Below is a small trained network, with its code and all its weights. Each question gives an input and a class and asks what happens when units are switched off, that is, made to give their printed mean instead of their output.

import numpy as np


def w(rows, s, z=0):
    codes = np.array(rows[::2]) - 128.0
    scale = np.full(codes.shape[1], s)
    scale[-1] = z or s
    return codes * scale


def norm(h):
    return h / np.sqrt((h * h).mean(-1, keepdims=True) + 1e-5)


def f(y):
    return y / 2 * (1 + np.tanh(0.7978845608 * (y + 0.044715 * y**3)))


def log_softmax(a):
    a = a - a.max(-1, keepdims=True)
    return a - np.log(np.exp(a).sum(-1, keepdims=True))


def net(x, mask):
    res = np.array(x, float).reshape(1, 2) / 4 @ E
    u = 0
    for l in range(2):
        y = f(norm(res) @ A[l][:, :-1].T + A[l][:, -1])
        res = res + np.where(mask[u : u + 10], y, B[l][:, -1]) @ B[l][:, :-1]
        u += 10
    return log_softmax(norm(res)[-1] @ U[:, :-1].T + U[:, -1])


A, B = {}, {}
E = w([
[226,21,255,123,16,134],'x0',
[128,158,148,148,77,123],'x1',
],0.0094)
A[0] = w([
[93,87,93,100,175,165,58],'0.n1',
[162,223,105,155,106,62,125],'0.n2',
[162,193,127,153,93,129,60],'0.n3',
[156,100,189,148,97,144,172],'0.n4',
[50,150,32,142,191,162,174],'0.n5',
[62,175,10,95,185,113,112],'0.n6',
[97,152,142,151,109,167,43],'0.n7',
[109,129,92,134,128,154,2],'0.n8',
[163,106,168,132,98,87,153],'0.n9',
[187,74,178,107,106,107,62],'0.n10',
],0.013,0.0074)
B[0] = w([
[87,155,146,179,169,216,145],'0.n1',
[65,154,139,199,117,120,161],'0.n2',
[107,157,159,192,162,171,130],'0.n3',
[126,92,139,61,56,103,197],'0.n4',
[194,242,68,172,236,183,248],'0.n5',
[228,195,35,62,251,231,249],'0.n6',
[166,167,223,146,146,101,123],'0.n7',
[207,97,199,117,151,59,125],'0.n8',
[148,82,160,79,86,127,180],'0.n9',
[194,66,115,59,73,167,187],'0.n10',
],0.011,0.017)
A[1] = w([
[155,170,154,175,145,35,1],'1.n1',
[138,92,183,139,95,230,97],'1.n2',
[140,188,67,126,243,145,185],'1.n3',
[38,190,42,180,103,116,131],'1.n4',
[96,113,67,169,142,20,80],'1.n5',
[155,215,74,101,245,84,125],'1.n6',
[203,216,135,99,223,84,130],'1.n7',
[127,217,183,196,64,51,144],'1.n8',
[74,125,96,202,96,96,13],'1.n9',
[131,214,111,132,155,80,172],'1.n10',
],0.012,0.0079)
B[1] = w([
[87,38,173,25,32,147,123],'1.n1',
[77,188,150,190,181,77,152],'1.n2',
[229,8,17,144,86,245,250],'1.n3',
[111,95,248,19,76,70,145],'1.n4',
[152,55,85,51,73,157,122],'1.n5',
[194,175,2,245,202,225,230],'1.n6',
[215,74,37,209,127,243,209],'1.n7',
[41,219,208,204,229,75,126],'1.n8',
[101,146,233,76,77,35,126],'1.n9',
[93,104,139,116,125,147,173],'1.n10',
],0.011,0.018)
U = w([
[196,21,208,22,45,116,197],'0',
[30,218,227,211,199,83,155],'1',
[198,170,22,227,234,228,234],'2',
[98,128,33,133,157,7,12],'3',
],0.014,0.011)

Each question gives the input, the list of numbers given to net, and the class t.
The units are the neurons (one row each of A and B). Each row of codes is followed by its name. A weight is (code - 128) times the scale printed after its matrix; where a second scale follows, it is the last column's (A, B and U).
mask holds one flag per neuron, layer by layer. A switched-off neuron (its flag False) gives its mean, the last column of its row in B, instead of its output. The means were averaged over made-up inputs and are rounded, as every weight is.
A unit's drop is (log p(t) with every unit on - log p(t) with that unit switched off) / (log p(t) with every unit on - log p(t) with every unit switched off).
most important unit: the unit with the biggest drop
top k neurons: the k neurons with the biggest drops, biggest first
k most important neurons of layer l: the k neurons of layer l with the biggest drops, biggest first
drop of u: that unit's drop, to one decimal
input [1,8], class 1: 2 most important neurons of layer 1	(1.n3; 1.n8)
input [2,8], class 0: most important unit	1.n6
input [1,6], class 0: 2 most important neurons of layer 0	(0.n5; 0.n4)
input [1,7], class 1: top 3 neurons	(0.n6; 1.n3; 1.n8)
input [0,2], class 1: top 2 neurons	(0.n6; 0.n5)
input [-1,7], class 1: top 2 neurons	(0.n6; 0.n5)
input [0,4], class 1: top 2 neurons	(0.n6; 0.n5)
input [0,6], class 1: drop of 0.n6	1.0
input [0,8], class 1: drop of 0.n5	0.2
input [-1,6], class 1: drop of 0.n2	0.7
